Below are the code and all the weights of a small trained network. Each question names an input and a class and asks about switching units off, where a switched-off unit gives its printed mean instead of its output.

import numpy as np


def w(rows, s, z=0):
    codes = np.array(rows[::2]) - 128.0
    scale = np.full(codes.shape[1], s)
    scale[-1] = z or s
    return codes * scale


def norm(h):
    return h / np.sqrt((h * h).mean(-1, keepdims=True) + 1e-5)


def f(y):
    return y / 2 * (1 + np.tanh(0.7978845608 * (y + 0.044715 * y**3)))


def log_softmax(a):
    a = a - a.max(-1, keepdims=True)
    return a - np.log(np.exp(a).sum(-1, keepdims=True))


def net(x, mask):
    res = np.array(x, float).reshape(1, 4) / 4 @ E
    u = 0
    for l in range(2):
        y = f(norm(res) @ A[l][:, :-1].T + A[l][:, -1])
        res = res + np.where(mask[u : u + 6], y, B[l][:, -1]) @ B[l][:, :-1]
        u += 6
    return log_softmax(norm(res)[-1] @ U[:, :-1].T + U[:, -1])


A, B = {}, {}
E = w([
[245,190,255,26,98,33,145,102,119,182,111],'x0',
[181,154,189,157,17,116,127,221,106,172,127],'x1',
[43,56,153,166,70,124,212,231,114,215,99],'x2',
[115,206,156,102,186,143,46,134,107,175,140],'x3',
],0.0037)
A[0] = w([
[166,150,62,111,162,117,81,60,159,19,140,12],'0.n1',
[73,2,64,207,107,154,241,139,120,122,104,42],'0.n2',
[241,135,213,60,90,18,179,117,160,127,91,44],'0.n3',
[167,138,184,183,45,109,113,217,98,169,142,24],'0.n4',
[91,73,94,171,69,129,186,138,134,148,120,88],'0.n5',
[167,122,79,117,157,149,89,75,144,22,163,2],'0.n6',
],0.0048,0.0037)
B[0] = w([
[182,113,89,221,184,151,39,81,135,54,187,192],'0.n1',
[41,30,77,128,60,5,193,212,163,51,184,254],'0.n2',
[254,81,205,49,91,58,189,26,13,211,65,253],'0.n3',
[123,205,191,211,161,221,53,135,168,131,56,192],'0.n4',
[111,125,120,114,109,134,153,193,155,64,122,189],'0.n5',
[173,141,101,206,152,176,49,83,116,114,130,171],'0.n6',
],0.0051,0.0045)
A[1] = w([
[91,149,158,142,37,109,213,160,126,224,83,37],'1.n1',
[100,181,62,8,215,151,115,65,96,187,135,17],'1.n2',
[181,129,31,153,167,151,67,38,143,22,192,4],'1.n3',
[164,203,167,209,71,235,140,176,136,129,40,20],'1.n4',
[59,147,46,116,203,159,75,130,145,112,177,83],'1.n5',
[235,152,190,1,60,93,195,55,54,157,84,23],'1.n6',
],0.0046,0.0036)
B[1] = w([
[106,124,109,161,170,184,104,83,86,52,133,167],'1.n1',
[65,166,109,98,162,140,166,131,203,197,217,138],'1.n2',
[189,148,43,219,219,209,18,54,103,32,127,203],'1.n3',
[152,194,155,142,112,201,81,131,165,143,81,144],'1.n4',
[174,165,150,86,133,90,173,84,130,144,132,170],'1.n5',
[254,60,236,35,71,52,176,45,73,203,118,254],'1.n6',
],0.006,0.0059)
U = w([
[113,204,205,198,67,232,78,210,180,171,51,73],'0',
[56,186,104,23,193,96,186,99,177,226,209,4],'1',
[173,139,32,209,227,183,21,19,139,26,168,143],'2',
[16,5,49,158,28,60,244,246,157,38,147,169],'3',
[254,101,243,11,81,37,153,29,25,207,61,208],'4',
],0.0094,0.0045)

Each question gives the input, the list of numbers given to net, and the class t.
The units are the neurons (one row each of A and B). Each row of codes is followed by its name. A weight is (code - 128) times the scale printed after its matrix; where a second scale follows, it is the last column's (A, B and U).
mask holds one flag per neuron, layer by layer. A switched-off neuron (its flag False) gives its mean, the last column of its row in B, instead of its output. The means were averaged over made-up inputs and are rounded, as every weight is.
A unit's drop is (log p(t) with every unit on - log p(t) with that unit switched off) / (log p(t) with every unit on - log p(t) with every unit switched off).
The circuit of an input: a set's keep is (log p(t) with only the set's units on - log p(t) with every unit switched off) / (log p(t) with every unit on - log p(t) with every unit switched off). Starting from all 12 units, units are removed one at a time, each time the one whose removal leaves the highest keep (on an exact tie, the one counted first), for as long as the keep stays at least 0.8.
units of the circuit, in order: the units of the circuit, biggest drop first
most important unit: the unit with the biggest drop
top k neurons: the k neurons with the biggest drops, biggest first
top k neurons in layer l: the k neurons of layer l with the biggest drops, biggest first
drop of u: that unit's drop, to one decimal
input [-4,-1,1,6], class 1: most important unit : 0.n1
input [1,-4,0,8], class 1: top 2 neurons : [1.n2; 0.n3]
input [-2,-2,5,7], class 1: top 2 neurons : [0.n2; 1.n6]
input [0,-3,-1,-5], class 2: top 2 neurons in layer 0 : [0.n1; 0.n6]
input [2,-6,7,4], class 3: top 2 neurons : [0.n3; 1.n6]
input [-4,2,4,7], class 0: top 2 neurons : [0.n2; 1.n6]
input [0,4,-5,1], class 2: top 3 neurons : [0.n1; 1.n3; 0.n6]
input [3,-5,1,8], class 1: top 2 neurons : [0.n3; 1.n2]
input [0,-1,6,6], class 0: top 3 neurons : [0.n2; 0.n3; 1.n6]
input [0,3,-1,6], class 0: top 2 neurons : [0.n3; 1.n6]
input [0,-6,6,6], class 1: top 2 neurons : [0.n2; 1.n6]
input [0,8,-2,1], class 0: top 2 neurons : [0.n4; 1.n4]
input [-2,-1,4,8], class 1: top 2 neurons in layer 0 : [0.n2; 0.n4]
input [-4,8,0,-1], class 0: units of the circuit, in order : [0.n4]
input [-4,3,0,5], class 0: drop of 0.n2 : 0.8
input [0,7,1,-8], class 3: drop of 1.n6 : 0.1
input [-1,3,1,8], class 0: drop of 0.n3 : 0.2
